Each row, then roughly how far along a hidden order it lies, from 0 to 20
1,5,-9,7,-5,-35,-14,4,4,-4,2,9,-9,4,1,0,-13,4,5,-8,1,-26,-14,3,-17,0,3,7,-1,-5,4,-12,-4,-36,-19,-10,-3,6,6,3,-21,-6,7,20,-4,-5,-2,6,8,-6,-3,0,15,1,13,-3,-4,-1,-5,-8,-6
5
5,13,-6,-2,-1,-61,-10,10,11,-5,-3,35,-16,2,0,6,-50,7,14,-19,19,-31,-40,12,-54,-8,6,7,-8,-38,4,-27,0,-43,-25,-25,-7,20,3,11,-18,-2,-17,40,-4,-8,-2,10,14,-18,-3,-3,24,2,34,1,2,-5,-9,-21,-2
8
3,0,-7,14,0,-34,-10,6,11,0,8,18,-13,4,1,-6,-3,4,7,-3,10,-40,-18,1,-22,-2,0,5,-3,-9,2,-11,1,-41,-20,-1,-3,7,7,0,-22,6,-1,25,-5,-5,-1,5,10,-5,-5,2,19,1,21,1,-12,0,-14,-11,-5
11
0,11,6,-13,-11,-55,-6,5,8,0,-9,28,8,8,-10,-3,-18,-1,6,-18,42,-16,-29,10,-21,6,5,1,-5,-40,14,-20,-2,-79,-7,-3,-3,25,-6,9,-25,-17,17,46,-3,-10,3,-2,12,-9,-2,-2,12,1,15,6,3,-6,2,-12,-6
0
-4,24,-7,-15,-16,-80,-13,9,5,-1,-6,-1,9,19,-19,-22,-22,-14,1,-28,61,-31,0,6,15,25,10,13,4,-48,21,-18,-25,-69,-33,-3,-1,33,-2,13,-62,-52,97,32,-12,-15,13,-6,3,-6,-3,-2,33,0,12,4,-1,-9,-3,-6,-16
1
-1,11,-6,-5,-7,-33,-4,6,-4,-2,-3,5,-2,11,-7,-11,-15,-9,0,-8,20,-13,5,2,8,8,4,9,3,-28,7,-11,-13,-23,-19,-9,0,11,0,6,-28,-18,47,10,-5,-2,5,1,1,-1,-1,-2,15,1,9,-1,6,-4,-2,0,-7
0
1,-4,0,10,2,-24,-7,7,7,3,6,17,-5,0,2,-5,5,7,2,-2,11,-23,-14,1,-18,3,-2,2,-2,-6,4,-6,3,-16,-9,8,-1,4,5,-2,-12,9,7,17,-3,-5,-3,-1,6,-2,-2,1,11,0,4,6,-13,1,-15,-8,-3
7
4,-3,-1,12,4,-25,-6,4,15,-2,6,19,-17,-4,8,8,-20,12,12,-2,0,-17,-31,5,-44,-11,-5,1,-8,-6,-4,-11,11,-57,0,-5,-4,4,3,0,2,18,-44,24,1,-3,-7,6,12,-9,-4,0,10,1,20,3,-7,2,-12,-14,3
9
-1,-4,12,5,-10,-75,-8,14,13,8,4,35,10,0,-7,-7,25,13,1,-4,71,-24,-35,4,-31,13,-4,0,-5,-16,14,-10,11,-18,-3,28,-2,16,-1,-3,-26,0,-9,41,-4,-10,-3,-7,11,-6,-4,3,6,-1,3,19,-18,-2,-28,-7,-6
8
0,1,1,3,-3,-22,-3,2,5,3,0,9,4,3,-4,0,2,-2,-2,15,15,-9,-6,0,-5,6,1,-1,0,-7,3,-3,-1,-4,-3,1,0,8,-1,1,-5,-5,10,9,-2,-2,2,-3,2,-1,-2,0,3,0,1,5,-14,-2,-6,-1,-2
1
6,10,-14,17,1,-98,-18,12,21,-4,5,47,-33,4,7,2,-58,11,19,-19,8,-53,-49,12,-74,-10,3,11,-8,-26,4,-32,3,-112,-35,-25,-7,15,10,9,-37,8,-24,63,-6,-13,-4,16,26,-18,-8,-3,34,2,43,-3,-4,-3,-17,-32,-4
17
0,2,-9,12,-3,-51,-14,6,10,1,9,18,-11,8,-2,-14,-3,4,1,-5,29,-42,-8,2,-18,7,-1,11,1,-2,9,-10,-8,-13,-25,10,-1,8,8,-3,-33,0,36,27,-8,-11,-1,3,10,-6,-5,0,21,0,23,2,-23,-2,-14,-7,-9
12
6,0,-13,27,3,-82,-18,12,24,-2,13,49,-35,-1,9,2,-37,16,19,-8,8,-62,-50,7,-77,-10,-3,8,-8,-15,1,-27,9,-104,-29,-3,-6,5,13,13,-23,21,-42,54,-6,-9,-8,14,25,-17,-10,-2,33,2,36,1,-18,0,-33,-27,-3
20
-2,3,5,-2,-8,-31,-4,10,11,2,-2,21,5,4,-7,-5,-1,2,1,-9,35,6,-16,4,-18,8,4,2,-3,-18,10,-8,-2,-21,-4,8,-2,17,-4,3,-14,-10,18,21,-2,-7,2,-6,8,-5,-2,0,6,0,8,8,0,-4,-13,-4,-5
1
2,28,0,-15,-13,-91,-13,18,21,-6,-11,49,-6,13,-11,3,-61,-1,18,-36,43,-41,-60,20,-45,2,14,10,-8,-69,15,-38,-5,-127,-33,-31,-8,45,-3,19,-47,-29,15,62,-6,-16,5,9,24,-22,-5,-6,31,4,43,5,13,-11,-12,-26,-10
4
-3,-5,19,10,-17,-88,-19,28,31,14,3,71,24,6,-15,-18,39,23,3,-12,106,-61,-49,4,-55,29,-2,2,-8,-39,28,-18,10,-32,-9,49,-2,40,-4,0,-62,-7,40,78,-9,-20,-2,-20,13,-10,-8,4,17,-1,5,36,-37,-5,-57,-10,-12
16
-1,2,4,4,-1,-17,-3,4,1,2,0,16,8,3,-5,-6,4,3,4,-5,25,-13,-6,2,-11,8,-1,2,-1,-16,8,-6,0,-15,-2,7,1,14,-3,1,-10,-6,23,10,-3,-7,0,-5,1,-1,-2,0,4,1,2,7,-3,-2,-12,-3,-4
2
0,-4,-4,18,-3,-49,-14,9,14,6,12,30,-6,3,0,-10,8,12,3,0,36,-41,-17,1,-31,10,-3,5,-2,-6,8,-10,1,-14,-14,14,-1,10,8,-3,-33,9,16,34,-7,-11,-4,-1,5,-3,-5,2,18,-1,10,10,-22,0,-20,-8,-6
14
0,0,-7,12,-1,-32,-12,-2,9,1,7,19,-10,3,3,-7,-4,4,5,-4,16,-31,-13,-1,-26,5,0,7,0,-9,4,-7,-2,-19,-17,7,-1,7,6,-1,-24,4,18,22,-6,-6,-1,3,7,-6,-4,1,19,0,12,2,-13,0,-15,-9,-6
10
3,12,-7,2,-2,-68,-13,9,13,-5,-1,33,-15,7,0,2,-37,2,13,-21,17,-28,-33,8,-44,-3,6,7,-5,-35,6,-23,-7,-100,-26,-23,-5,19,6,9,-28,-13,-3,36,-5,-9,2,9,17,-15,-6,-3,23,2,30,-2,2,-4,-10,-17,-5
7
0,-1,-11,15,-5,-68,-16,7,17,3,11,32,-9,7,-5,-14,-2,3,3,-5,33,-53,-11,-1,-21,12,-2,10,1,-2,9,-10,-6,-15,-27,15,0,12,7,0,-39,1,39,26,-9,-11,-1,-1,11,-5,-5,2,23,-1,11,6,-26,-1,-22,-8,-8
14
4,-14,2,24,6,-28,-8,6,19,3,11,34,-15,-11,13,10,2,22,9,7,-3,-30,-39,4,-61,-15,-10,-3,-10,8,-7,-5,22,-39,2,5,-5,-7,5,-6,13,34,-79,30,2,0,-11,5,13,-9,-6,1,9,1,22,8,-13,4,-23,-18,4
14
2,20,13,-17,-14,-74,-7,20,19,-1,-13,50,7,7,-10,5,-40,6,13,-30,51,-21,-55,18,-45,3,8,3,-11,-72,17,-30,5,-121,-12,-15,-8,36,-9,14,-35,-26,-7,66,-3,-14,3,0,20,-17,-4,-5,15,3,38,12,20,-9,-19,-19,-5
2
1,-7,-2,22,-3,-49,-15,11,22,7,13,42,-8,2,1,-10,13,13,6,-3,16,-44,-27,-1,-37,8,-4,5,-3,-7,9,-10,6,-26,-14,23,-2,13,7,-6,-45,12,10,36,-6,-12,-6,-2,11,-7,-7,3,13,-1,12,9,-30,0,-31,-12,-5
16
-2,-6,11,10,-11,-71,-15,20,22,10,7,52,14,5,-12,-14,26,15,3,-9,83,-41,-28,3,-38,23,-3,3,-4,-25,21,-12,3,-44,-11,34,-2,30,-1,-2,-53,-4,38,49,-9,-17,-2,-12,10,-7,-5,3,16,-1,11,25,-28,-4,-46,-9,-12
13
0,-6,-4,14,-1,-46,-9,7,12,3,9,21,-5,1,-1,-8,-9,8,2,3,26,-32,-19,0,-17,6,-3,4,-1,-2,7,-9,1,-14,-11,10,0,6,4,-2,-20,6,12,18,-4,-8,-3,-1,6,-1,-3,1,13,0,5,8,-20,1,-22,-6,-5
10
0,5,0,-1,-4,-49,1,5,6,-4,-2,12,-1,2,-3,0,-13,2,3,-8,13,-13,-7,4,-9,1,1,-2,-2,-14,5,-8,2,-40,-5,-1,-2,9,-1,3,-6,-3,-1,18,-1,-3,1,1,6,-5,-2,-1,4,1,5,1,5,-3,-2,-4,-1
0
5,10,-3,7,-2,-57,-10,10,17,-5,0,39,-18,2,3,8,-47,6,15,-17,6,-36,-46,10,-59,-10,1,4,-9,-26,2,-23,6,-105,-13,-21,-7,13,3,7,-17,5,-39,39,-2,-7,-3,11,20,-11,-5,-4,21,2,32,-1,4,-2,-13,-24,-1
9
2,9,-12,7,-2,-60,-11,6,9,-3,3,14,-11,6,-1,-4,-33,0,8,-12,12,-30,-16,4,-30,0,2,9,0,-15,6,-16,-4,-50,-23,-9,-3,7,7,8,-23,-4,7,21,-5,-8,0,8,10,-9,-4,-4,20,1,19,11,-3,-3,-3,-10,-5
7
2,-2,-11,16,-3,-76,-25,11,17,5,15,39,-15,5,0,-14,-1,13,7,-5,43,-58,-26,0,-45,8,0,10,-1,-9,9,-15,0,-46,-37,11,-1,12,11,-2,-33,9,26,43,-9,-10,-4,4,14,-8,-8,2,28,-1,17,10,-32,0,-31,-14,-9
19
